[  1  12 -40   4 -10 -28 -15 -15 -13 -25  12  -9   9 -13 -10   8   2 -19
 -21 -10  12  -3  22  -4  14   6  -2   8 -22   8 -14 -32  -4  19 -14  28
  -7  -4   8  -4 -32   2  30  23  -1 -33 -53 -16   4 -35 -33  -9  15 -21] -> [15]
[-14   3  19  -1  13  -3 -22 -30 -14  -4  14   6 -12   0 -18   7  -2   9
  -4   0   7 -11   4  13   2  -6 -10 -27  -8   2 -34  -6  -2  42  -5  28
  -5 -26   5  -5  -2  -7  -2 -15   8  -7  -9   1  -3 -12 -20  -5  -3 -12] -> [15]
[ 23   3  -2 -10  -4   8 -39  38  -3  -4 -27 -11 -10   3   1  15   4  14
 -18 -18  11  -3   3   7  15  15  25  10 -31   4  -1 -12  26  26  -2  37
  -2  -2 -11 -19  -5   4 -11  -6  -9  -2 -16  -4  -4 -11 -51   4   7 -23] -> [15]
[-20   5  58  -9  10 -12 -25  21   3  24  -5  -8 -17  -4 -18  -2  -9  14
  11 -26  16   0   0  15 -18  -3  -3 -23   8   3 -29  -4   7  41 -45  47
  -2  -9  21 -11  10 -20   8 -13  -8   9  36   5  -7 -29 -23  -1  -5 -13] -> [15]
[-23 -15 -45  14  10  19  25 -50   4 -24   2  -3   9   2 -11  -5  10 -13
   6  41   3 -13   1   5   0  10  -3   1 -31  -2  11   0  12   8   6 -27
 -16  -9 -24  31 -33   9  23  14  12  -7 -36  12   2   9   5   3   6   9] -> [17]
[ 17   2   0 -12   6  16  -9 -52  13  -6  -1  -2   2  10  -3   5   2  -6
  -7  19   4  -4  11   8  -8   5  -2   0 -34  -6 -13   3  28  19   8  -7
 -10 -18 -19  -3  -4   7  -9 -27   2  -4 -21  -7  -6  -8  -7 -16  -1  -4] -> [15]
[-10 -11  -5  -3   8 -14 -30 -14  -2   1   5   5  -1  -1  -5  12  -9   0
  -2   4   6   7  10   6   8  14   4 -14  -9   0 -15  -2 -14   8  -5  15
   2 -13   8  -9   2   3  16   9   2 -16 -11 -13   1  -5 -41 -11   9 -20] -> [15]
[-17   4 -10  -5  13  -4 -16   3   6  -4  20  21  -1  -9 -15   1 -15  -1
 -12  13   3   5  14   6 -12   4  -7 -26 -18   3 -12  20  -4  23  -6 -19
   2 -14   0   4  23  -2 -22 -21  15 -15 -28   7   6  12 -45 -18  -1   4] -> [19]
[ 11  -4   2  -3 -19 -14  -4 -11 -11  -3  12  -2   0  -3   4   1  -2 -17
   2 -14   5   4   6  -4  14  -3   6   8   7   3  -7 -13 -17 -17 -11   9
   6   0   6 -12  -4 -11   6   4  -6 -19 -14 -17  -5  -9  -2  -4   2  -3] -> [15]
[-24  -7 -23   0  -7  26  -5 -12  26 -14   2  -9 -11   2   0 -24   5 -14
  -7  -7   7 -11  -1 -16 -21 -11  13  -4 -38  -2  16  -1  27  14  11 -10
   0   0 -17  12 -22   4  -1  -6   0  -9 -43  12  -1   2  -7   5   2   9] -> [17]
[ 23   6  22 -12  -1  17   9 -12 -38   4   2  -3   3   2   0  13   4   4
 -13 -10   4  -5   5   0   9  -8  -5   2  -7   4 -10 -12   6   4  -1   7
  -3  -5  -9  -9  -1  -6 -16 -18   4   3   1  -2  -5 -21  18  -8   3  -2] -> [15]
[ -7   5   7 -12  -3  -8 -11 -70  -6   7  19   9 -15   8  -2  12  -4  -2
   2  -9  -4 -30   6  -3  -6  -8 -15 -19   0  -3 -10   1 -14   8  -7 -18
   5  -9   2  -6   7 -12 -11 -15   8   1   7   8  -4   5   5  -2  -4   9] -> [15]
[ -5  -8 -15  -5  -4  26 -18   4  13  -3  -5   9   4   6   2  -7  -4  -2
   2   8  -6  -5  -3  -8  -7   6   5  -9  -6   1  11  11   7  -4  -6  -7
   1  -7  -7  -5   1   4 -15  -7   1   0 -12  16   0  12 -22   0   1   4] -> [19]
[  1   4 -21 -11 -19 -16 -41 -70 -16  -6  24 -14  -8  12  -6   9   0 -26
  13  -5   0   6  21  -9  20   7 -29  -1 -12   3 -13 -12 -11   2 -26  30
   2 -12  -5 -41 -28 -10  19  12  11 -16   3 -13 -12 -23 -18  -1  -1 -14] -> [15]
[-15  11  27  -3  17  -9 -22  17 -20 -13  10   9  -1  -6 -25  24  -5  19
 -27  -3  13 -16  -8  30 -10 -10   6 -27 -23  -1 -48  -6   2  64 -18  24
 -14 -18  -1  -1   7  -8  -1  -9   5  -8   5  30  13   4 -53  10  -8 -29] -> [15]
[  1  10  13  -9  10 -36 -59  44  -6   7 -13  -4 -15 -20  -9  -1  -1  10
  -1 -18   5  13   0  13  22  14   3   8   4   7 -18  -7   1  53  -3  58
   2  -5  18 -13  40  -9  10 -28   3   6  28 -16  -6   8 -44 -13   9 -37] -> [15]
[ -7   6  16 -10   0 -11 -23 -40  -6   8  32   3  -3   5  -2   9 -10  -3
   7  -5   2   1   7   4   5   0 -18 -30   7   1 -20   0 -15  11  -9  10
   5 -11  13 -20  -1  -8  -5   1   3  -5  13  -1  -1  -2 -15  -1  -5  -4] -> [15]
[ -8  -1   4   3  -8 -29  30  46  -3   5  41  -3 -23 -14 -14 -15  -1 -14
 -25 -24  -4 -12  39  -2 -20 -32 -22 -14   3  -5 -11  -2   0  18   5 -20
   4   7   1  16  14  -2  -4 -23  11 -12 -31  21   9  12  31  14  -6   0] -> [17]

[-21 -36  29 -14 -21  11  -4  20 -20 -15 -18  -5  10  -6  -2   4  26  18
   0 -15  -2 -22 -26 -13  -9  -8  14  -1 -36  -2  21  16 -19   2  -5   9
  -6  -6  -1 -14  -1 -15  23  -6   3  -5 -16 -14  -2   5  -2  10 -14   2] -> (110)
[  9  28  37  42  13  -6  16   8  13  40   6  -1   0   1   8  11 -11   2
 -12  13  19   7  20  -4  -5  12 -12 -33  28   9 -29 -19 -11  -8  14   6
   3   2  11  -5   2   8 -38   5 -12 -16   7  -8  -4  -8  10 -15   3   7] -> (112)
[ -2 -25   4  -9  -7  15  -6   6 -15 -10  -1 -13 -10  -3  -2  -6   9  10
   3 -16  -2 -18 -16 -14  -5   0   3   5 -26   1  11   7  -8   1  -6   3
  -2  -5  -5  -9  -4 -12  20  -5   5  -6  -6   1   3  -3   1  -3  -1   7] -> (110)
[-26 -28  19 -21 -21  -5  -3  12 -15 -30 -23  -7   7 -21   6  -3  30  11
   4  -1  -6 -14 -26  -6  -7  -7  20  19 -37 -11  23  16  -3   5  -6  15
 -11  -9  -9  -8  -1 -14  23   1  -1  -6  -9 -14   2   6  -4   0 -10   0] -> (110)
[-21  -5  52  18   1   2   7  19 -16  21  -9   2   8  -1  11  -8   9   3
  -7   8  -6  12 -16 -15 -18   3   0 -20  -1  -1  11   2 -13  -8  -8   3
   9   2  15 -19   9  -2   4 -11   4  -5  -2  -9  -6  13   9   5  -7  -8] -> (95)
[ 17   3  45  10  23  13  23  25   5  17   8   4   9  10  16  27 -23  17
  -6  -4  20 -26   8  -8  16  11  10 -37 -22  -5 -33  -8  -9   9  17   8
 -14  -2  11  13 -14  11 -27   3  -2 -14  -5   9  -4 -20  11 -28 -11  28] -> (94)
